How the points are linked:
%: bal->por, tuv->dek, baz->suk, toz->sud, suk->biv, dek->veb, zal->pak, lim->vof, nep->ses, por->gud, lak->gik, suv->baz, kat->tuv, bip->lak, fuv->gug, vof->nep, gif->sud, kol->bip, fov->lak, gug->lim, gik->dib, mot->fuv, dib->dis, tas->mes, roz->ded, tik->tol, bol->zal, zek->mot, biv->toz, zuz->zal, sov->zek, mes->dek, gud->sov, tol->tik, pak->roz, veb->pel, sud->nel, vip->mot, ded->ses, nel->biv, pel->kol, ses->vip, dis->tas
&: bal->lim, tuv->sov, baz->tas, toz->dib, suk->toz, dek->suv, zal->tol, lim->mot, nep->kat, por->vof, lak->dek, suv->dek, kat->gud, bip->mes, fuv->ses, vof->fuv, gif->suv, kol->suk, fov->suk, gug->bol, gik->veb, mot->ded, dib->fov, tas->gik, roz->zuz, tik->pel, bol->fuv, zek->nep, biv->gif, zuz->tik, sov->bal, mes->dib, gud->nep, tol->kol, pak->zuz, veb->baz, sud->kat, vip->roz, ded->zal, nel->baz, pel->dis, ses->pak, dis->lak

Some points and rows for them; each showing differs a little:
gud	[ 12,  17, -29,  27, -22,   7, -19,  21,   4,  21, -16,  -7]
sud	[ 22,  28, -10,  -6,  -7, -11,  -8, -27,  25, -21,  -2, -24]
veb	[-27,   9,  -2, -30,   3, -15, -30, -15, -21, -18,  -8,  -2]
gik	[-14,  22,  15, -19,   8,  -8, -17,  -3, -36, -32,  11,  -1]
kol	[  4, -10,  -4,   0,  24, -18,   6, -17,   9,  -9, -12,  52]
ded	[ -6, -26,   2,  -9,   5,  16,  27,   9,   5,  28,  40, -12]
dek	[-13,   5,  31,  -2, -14, -30, -25, -10,  -2,  18, -25,   4]
nel	[  5,  28, -10, -19,   5,  -7,  -2, -35,  14, -22,  -8, -23]
zuz	[-22, -15,  -9,  -2, -17,   5,  33,   2,   6,   4,  39,   6]
nep	[ 25,  -1, -35,   8, -13,  12, -22,  25,   1,  22,  -5, -14]
dek	[-14,   3,  31,  -4, -14, -31, -25, -12,  -2,  18, -23,   6]
tuv	[ 12,   7,  -5,  23, -27, -12, -27,  10,   9,  29, -21,   5]
gud	[ 13,  17, -27,  23, -22,   8, -21,  22,   3,  20, -16,  -5]
ses	[  8, -28,  -6, -10,  10,  19,  14,  12,   2,  26,  37, -18]
fov	[ 14,  31,  35,  11,  26,  -8,   6,  -9, -12, -20,  -1,  19]
tas	[-18,  21,  12, -19,   9,  -9, -20,  -5, -30, -29,   7,  -7]

From each start, follow one symbol. Which point do you reach?
Answer with the point's name.
[-20,  -5, -22, -28,   9, -13,  -9, -13, -10, -24,   0,  35]
%	kol
[  7,  19,   8,  -8,   0, -18,  -6, -37,  28, -10, -17, -22]
%	sud
[ 23,  -5, -25,  10,   5,  12, -22,  23,   7,  40, -18,  -4]
&	nep
[ 12, -50,   2,   0,   5,  19,   4,  19,  -3,  -7,   0, -22]
&	ses
[ -2, -24,  -1, -10,   7,  16,  25,   8,   6,  26,  35,  -8]
%	ses
[-19,  20,  -1, -31,   9, -16, -17, -26,  -7, -19, -13, -21]
&	tas
[  7, -11, -22,  22,   1,  26,  -8,  27,  -6,   3, -29, -22]
%	nep
[ 13, -32,  -6,  -7,  29,  18,   6,  18,   2,  30,  -2, -18]
&	ded
[  0,  17,  44,   3,  13, -20,  -8,  -3, -23, -11,  -3,  24]
&	dek
[ -6,  15, -19,  32, -11,  18,  -7,  24,  -4,  11, -33,  -7]
%	gud
[  2,  19,  41,   1,  12, -18,  -9,  -2, -20, -10,   1,  25]
&	dek
[-16,  24,  16, -21,   5,  -9, -14,  -2, -33, -28,  11,   0]
&	veb
[  0,  15,  44,   1,   7, -21, -16,  -5, -23,  -7,  -4,  21]
%	dek
[ 23,  16, -26,  18, -30,  -2, -28,   9,  14,  14,  -8,  -9]
%	tuv
[-12, -11,   1, -11,  -2,  12,  31,   7,   5,  22,  40,  -7]
%	ded
[ 24,  27,  -8,  -4,  -6, -10,  -8, -28,  26, -18,  -4, -23]
%	nel
[  5, -14, -21,  22,  -2,  27, -11,  28,  -5,   3, -26, -21]
%	nep
[ 23,  14, -25,  13, -28,  -4, -27,  10,  13,  12,  -7,  -9]
%	tuv
[ 12, -31,  -4,  -6,  28,  18,   4,  21,   1,  31,  -5, -21]
&	ded
[  6,  21,  10, -10,  -1, -17,  -7, -37,  28,  -6, -16, -22]
%	sud
[ 11,   7,  -3,  20, -28, -15, -27,   7,   9,  30, -19,   4]
%	dek
[  1,  20,  40,   2,  11, -20, -11,  -3, -22, -10,  -5,  23]
%	gik
[-19,  21,  11, -21,   8, -13, -21,  -8, -32, -31,   9,  -6]
&	gik
[ 19,  -6, -24,   7,   4,  11, -21,  20,   3,  41, -18,  -2]
&	nep
[ 12, -31,  -5,  -6,  29,  15,   5,  19,   4,  32,  -2, -16]
&	ded
[  4, -14, -22,  22,  -1,  28, -12,  28,  -6,   0, -27, -19]
%	nep
[ 22,  -4, -21,  10,   7,  10, -21,  22,   7,  38, -19,  -2]
&	nep
[  5, -12, -21,  20,   0,  26, -10,  29,  -5,   0, -28, -19]
%	nep
[  0, -25,   0, -11,   5,  16,  25,  11,   2,  27,  37,  -9]
%	ses
[  8,  32,  26,  -2,  15,  -6,  -4,  -7, -22, -31,  12,   7]
&	fov
[-15, -15,   0,  -6, -15,   8,  34,   5,   5,  12,  44,  -4]
&	zuz
[  1,  19,  43,   3,  14, -21, -10,  -2, -20, -13,  -2,  25]
&	dek
[-16,   3,  24, -13, -10, -29, -22, -25,   9,  12, -26, -10]
&	dek
[ 26,  13, -26,  17, -30,  -1, -27,   7,  14,  13,  -6,  -5]
&	gud
[-19,  23,  11, -19,   7, -10, -21,  -5, -31, -31,  10,  -7]
&	gik
[ 14, -29,  -5,  -4,  29,  17,   4,  20,   1,  29,  -4, -18]
&	ded
[ 25,   0, -33,  10, -13,  11, -23,  25,   2,  21,  -7, -14]
%	ses
[  2,  17,  42,   2,  11, -19, -13,  -2, -23, -14,  -2,  22]
&	dek
[ 28,  -3, -32,   7, -13,  14, -23,  24,   5,  22,  -7, -10]
%	ses
[ -9,  22,  11, -17,  15, -12, -16,  -6, -36, -32,  13,  12]
%	tas
[-14, -14,   2,  -4, -13,   9,  35,   6,   4,  13,  45,  -3]
&	zuz
[ 27,  13, -25,  11, -28,  -1, -30,  11,  14,  15,  -6, -11]
%	tuv
[-13, -10,   5, -11,  -1,  12,  33,   5,   4,  22,  44,  -8]
%	ded
[-16,  23,   0, -30,  10, -13, -19, -28,  -6, -20, -13, -15]
&	tas
[-14, -11,   0,  -8,  -3,  11,  30,   8,   7,  22,  43,  -5]
%	ded
[-15, -24, -21,  -6,  -7,  -9,  18,  -8,  13,  -7,  13,  39]
&	kol
[ 25,   1, -32,   9, -13,  15, -21,  25,   6,  24,  -8, -12]
%	ses
[ 21,  -2, -24,   7,   7,  10, -21,  20,   4,  36, -20,  -3]
&	nep
[ 27,   2, -35,   8, -13,  12, -22,  23,   3,  21,  -4, -14]
%	ses
[ -5,  18, -23,  32, -11,  20,  -5,  20,  -3,  12, -31, -10]
%	gud
[ 23,  31, -10,  -4,  -7, -10,  -8, -25,  24, -19,  -6, -26]
%	nel
[ 12,   7,  -3,  23, -28, -16, -27,  11,  12,  29, -19,   3]
%	dek
[ -5,  20, -19,  32, -13,  19,  -7,  22,  -5,  12, -30,  -8]
%	gud
[ -2, -24,   1, -11,   7,  17,  24,   9,   6,  29,  37, -10]
%	ses
[ 24,   1, -34,   7, -12,  12, -22,  24,   3,  23,  -4, -13]
%	ses
[ 13, -30,  -5,  -8,  29,  17,   3,  22,   1,  31,  -3, -18]
&	ded
[-18,  -8, -24, -25,   7, -12, -10, -12, -13, -22,   1,  34]
%	kol
[ 24,  -3, -34,   7, -12,  14, -22,  23,   3,  23,  -6, -14]
%	ses
[ -3, -25,   2, -11,   8,  17,  26,  10,   7,  26,  35,  -9]
%	ses
[-19,  -6, -23, -26,   9, -14,  -9, -15, -12, -22,   1,  35]
%	kol
[ 19,  38,   9,   0,  17,  -4,  11, -27,  10, -27,   0,  -8]
%	sud
[-11, -12,   3,  -7,  -1,  12,  31,   7,   7,  24,  45,  -7]
&	zuz
[ 23,  35,  11,   3,  17,  -4,   8, -32,  10, -28,  -3,  -3]
%	sud
[  5,  21,  11,  -7,  -2, -16,  -1, -35,  27,  -6, -18, -22]
%	sud
[  6, -15, -21,  22,   0,  28,  -9,  31,  -7,  -1, -27, -23]
%	nep
[  7, -14, -18,  24,   0,  27, -10,  28,  -6,   4, -29, -22]
%	nep
[-14, -13,   1,  -9,  -3,  13,  33,   5,   6,  24,  44,  -8]
&	zuz
[ 29,  14, -25,  12, -30,  -1, -27,   9,  15,  13,  -5,  -8]
%	tuv
[-16, -10,   1,  -8,  -2,  13,  31,   7,   8,  21,  42,  -6]
%	ded
[ 21,  -5, -22,   8,   5,   9, -21,  19,   6,  39, -18,  -2]
&	nep
[ 11,   7,  -4,  22, -30, -16, -27,   8,   9,  31, -22,   4]
%	dek
[ -6,  17, -22,  32, -12,  20,  -7,  22,  -3,  12, -30,  -8]
%	gud
[ -6,  18, -22,  32, -12,  19,  -3,  22,  -6,  10, -31, -11]
%	gud
[-13,   3,  30,  -3, -15, -31, -26,  -9,  -3,  18, -22,   5]
%	veb
[ 23,   1, -36,   8, -14,  11, -25,  26,   7,  23,  -5, -12]
%	ses
[ -6,  17, -22,  32, -11,  19,  -5,  21,  -4,  11, -32,  -9]
%	gud
[-17,  -6, -21, -26,   7, -12, -10, -15, -13, -22,   2,  35]
%	kol
[ 23,  -4, -22,   8,   6,  10, -20,  21,   4,  39, -20,  -4]
&	nep
[ 10,   7,  -5,  20, -29, -11, -28,  11,  10,  32, -20,   3]
%	dek
[-14,   4,  32,  -1, -14, -31, -24,  -9,  -5,  18, -19,   5]
%	veb
[ 10, -29,  -5,  -7,  27,  20,   4,  21,  -1,  30,  -4, -15]
&	ded
[-13, -26, -20,  -7,  -7,  -7,  19,  -9,  11, -10,  13,  43]
&	kol
[ -9,  18, -21,  32, -15,  21,  -5,  22,  -5,  11, -30,  -8]
%	gud
[  6,  32,  30,   0,  16,  -5,  -1,  -7, -23, -32,   9,   6]
&	fov
[-15, -10,   3, -11,  -2,  15,  30,   8,   6,  22,  42,  -6]
&	zuz
[-12, -11,  -2, -11,  -2,  14,  29,   7,   7,  21,  43,  -5]
&	zuz
